-.16 -.19 -.08 .42 .03 .49 -.24 .06 .13 .17 -.05 = <25>
-.12 .28 -.60 .01 .05 .17 -.59 .10 .12 .38 .03 = <139>
.18 -.13 .10 -.31 -.17 -.57 .29 -.26 -.26 .20 .00 = <53>
.22 .35 .23 .00 -.29 .07 -.41 -.56 -.04 .19 -.10 = <165>
.32 -.43 .38 -.32 .29 -.25 -.20 .09 -.60 -.44 -.34 = <83>
.24 -.03 .34 .29 -.12 .81 -.41 -.47 -.01 .37 -.09 = <48>
-.07 .03 .15 -.26 .40 -.81 -.47 .07 -.37 .30 -.04 = <127>
.15 .59 -.11 .11 -.40 .47 .48 .15 -.06 -.15 -.41 = <67>
.39 .27 .07 -.09 -.10 -.06 .14 -.33 .16 .70 -.12 = <187>
both <48> <139>:  -> -.12
both <187> <139>:  -> -.12
both <53> <139>:  -> .10

.07 -.07 .17 .07 -.15 .00 .16 -.22 -.28 -.36 .09 -.08 .21 -.03 -.27 .12
 -.35 .17 .18 .17 -.18 -.09 .07 -.01 = <185>
-.07 -.25 -.29 .05 -.01 .69 .08 .21 .49 .14 -.16 .13 .36 .15 .11 .76
 -.47 .23 .19 .48 .11 .00 -.07 .04 = <156>
-.09 .17 .32 -.09 .04 -.04 .15 .14 -.26 -.04 .12 -.18 -.35 -.09 .02 -.20
 -.09 -.15 -.19 -.10 -.06 .08 .19 .21 = <123>
which: -.09 .17 .32 -.09 .04 -.04 .15 .14 -.26 -.04 .12 -.18 -.35 -.09 .02 -.20
 -.09 -.15 -.19 -.10 -.06 .08 .19 .21 -> <123>
which: .07 -.07 .17 .07 -.15 .00 .16 -.22 -.28 -.36 .09 -.08 .21 -.03 -.27 .12
 -.35 .17 .18 .17 -.18 -.09 .07 -.01 -> <185>

-.30 .21 .00 .07 -.20 .03 -.08 .19 .20 -.09 : <67>
-.13 .01 .21 -.01 .12 .18 .21 -.05 .09 -.30 : <53>
.04 .24 .21 -.32 -.13 .10 -.11 -.08 -.07 -.04 : <123>
which: -.30 .21 .00 .07 -.20 .03 -.08 .19 .20 -.09 -> <67>
which: .04 .24 .21 -.32 -.13 .10 -.11 -.08 -.07 -.04 -> <123>

.30 .31 -.23 -.31 -.09 .43 .53 .29 -.18 -.80 -> <139>
.33 .25 .16 -.13 .12 .33 -.05 .30 -.18 .28 -> <185>
.00 -.24 -.02 .05 -.15 .12 .30 .22 .42 -.18 -> <48>
-.20 -.20 -.39 -.11 -.26 -.12 -.19 -.01 .04 -.13 -> <25>
-.18 .12 .12 -.03 .07 -.34 -.19 -.51 -.25 .20 -> <187>
.33 .25 .16 .14 .12 .33 -.05 .30 -.18 .28 -> <67>
-.23 -.17 .14 .22 -.26 -.25 .30 -.16 -.25 .13 -> <123>
.06 -.02 .13 .19 -.26 .27 .28 -.03 -.30 -.05 -> <165>
.17 .12 .13 -.11 -.20 .04 -.26 -.09 .14 -.25 -> <127>
both <25> <165>:  -> -.26
which: -.23 -.17 .14 .22 -.26 -.25 .30 -.16 -.25 .13 -> <123>
both <127> <139>:  -> -.09
both <185> <25>:  -> -.13
both <185> <123>:  -> .30

.02 -.38 .71 .03 -.09 -.35 -.75 -.41  <48>
.06 -.10 .23 -.30 -.77 .79 -.09 -.22  <185>
-.20 .51 -.55 -.74 -.49 -.48 -.50 -.68  <25>
.02 -.38 .71 -.10 .35 -.35 -.75 .02  <123>
-.70 -.07 -.38 .11 -.12 -.62 -.35 .10  <53>
.55 .03 -.31 .33 .64 .78 .77 -.17  <83>
.12 -.02 .14 .21 -.72 .43 .06 -.67  <156>
-.07 .39 .11 -.30 .04 -.52 -.52 -.44  <187>
both <185> <123>:  -> -.10
both <185> <187>:  -> -.30
both <83> <48>:  -> .03

-.31 -.08 -.74 -.40  <25>
-.41 -.07 -.40 .21  <67>
-.41 -.41 .49 .25  <185>
-.15 .21 -.41 -.40  <156>
-.12 .34 -.06 .03  <123>
.22 -.19 -.13 .16  <48>
both <25> <67>:  -> -.40
which: -.12 .34 -.06 .03 -> <123>
both <67> <185>:  -> -.41
which: -.15 .21 -.41 -.40 -> <156>
which: -.41 -.07 -.40 .21 -> <67>

-.16 .26 -.39 .42 .25 .31 .06 -.40  <83>
-.44 .24 -.25 -.32 -.27 -.15 .05 -.01  <123>
.24 .10 .08 .24 -.12 -.35 -.16 .21  <48>
-.29 .07 -.26 -.25 -.16 -.11 .32 -.02  <25>
-.13 -.22 .17 .20 -.10 .15 -.67 .81  <127>
both <123> <48>:  -> .24
both <83> <25>:  -> -.16
both <25> <123>:  -> -.25

-.09 .48 .33 -.05 -.08 .69 -.09 : <139>
-.43 .32 .26 -.31 -.39 .67 .31 : <53>
-.16 -.05 .34 -.46 -.15 .81 .09 : <165>
-.09 .26 .17 -.16 -.24 .61 .08 : <187>
-.01 -.04 .24 -.22 -.34 .72 .15 : <48>
-.03 .35 .24 -.09 -.31 .83 .09 : <156>
-.12 .08 .25 -.37 -.35 .78 .26 : <185>
-.01 .27 .21 -.03 -.30 .52 .10 : <25>
both <139> <165>:  -> -.05
both <156> <48>:  -> .24
both <187> <53>:  -> .26

.12 -.18 -.23 .23 -.15 .48 -.84 -.01 -.17 .00 -.26 .50 .24 -.03 .12 .00
 -.15 .60 .26 -.12 .23 -.49 .71 .20 .38 .36 .03 -.25 -.31 -.53 -.12 -.08
 .72 -.39 .51 -.17 -.18 .18 .13 .51 -.13 .02 -.01 .09 .13 .27 -.13 -.02
 .08 -.43 -.19 .02 .20 .64 .29 -> <187>
.62 -.18 .01 .06 -.38 .04 -.49 .23 -.54 -.37 .24 .43 .46 -.12 -.34 -.08
 -.25 -.18 -.13 -.45 .32 -.02 .65 .37 -.23 .30 -.30 -.12 -.34 -.41 -.52
 -.22 .26 -.09 .42 .23 -.50 .35 -.29 .25 -.21 -.25 .25 .15 -.10 .50 -.29
 -.34 .37 -.13 .17 -.01 .47 -.10 .22 -> <165>
.22 -.18 .01 .06 -.38 .04 -.78 .23 -.54 -.37 .24 .43 .46 -.12 -.34 -.08
 -.25 -.18 -.13 -.16 .32 -.02 .65 .37 -.23 .30 -.30 -.12 -.34 -.41 -.52
 -.22 .26 -.09 .42 .23 -.50 .35 -.29 .25 -.21 -.25 .25 .15 -.10 .50 -.29
 -.34 .37 -.01 .17 -.01 .47 -.10 .22 -> <53>
-.18 -.10 -.26 .25 .00 .55 -.55 -.15 .13 .22 -.42 .37 .03 .03 .34 .05
 -.13 .80 .38 .10 .11 -.54 .48 .05 .58 .24 .21 -.23 -.20 -.38 .13 -.03
 .71 -.43 .36 -.33 .08 .02 .29 .47 -.03 .20 -.14 .03 .21 .04 .00 .16
 -.11 -.48 -.32 .05 -.01 .78 .22 -> <123>
which: .12 -.18 -.23 .23 -.15 .48 -.84 -.01 -.17 .00 -.26 .50 .24 -.03 .12 .00
 -.15 .60 .26 -.12 .23 -.49 .71 .20 .38 .36 .03 -.25 -.31 -.53 -.12 -.08
 .72 -.39 .51 -.17 -.18 .18 .13 .51 -.13 .02 -.01 .09 .13 .27 -.13 -.02
 .08 -.43 -.19 .02 .20 .64 .29 -> <187>
which: .62 -.18 .01 .06 -.38 .04 -.49 .23 -.54 -.37 .24 .43 .46 -.12 -.34 -.08
 -.25 -.18 -.13 -.45 .32 -.02 .65 .37 -.23 .30 -.30 -.12 -.34 -.41 -.52
 -.22 .26 -.09 .42 .23 -.50 .35 -.29 .25 -.21 -.25 .25 .15 -.10 .50 -.29
 -.34 .37 -.13 .17 -.01 .47 -.10 .22 -> <165>

-.08 -.24 .04 -.28 .77 .59 .09 -.03 .06 -.74 = <139>
-.31 -.17 -.77 -.04 -.02 -.73 -.22 .44 -.36 -.32 = <165>
-.08 -.24 .04 -.28 .77 .59 -.08 -.03 -.73 -.04 = <123>
which: -.31 -.17 -.77 -.04 -.02 -.73 -.22 .44 -.36 -.32 -> <165>
which: -.08 -.24 .04 -.28 .77 .59 .09 -.03 .06 -.74 -> <139>

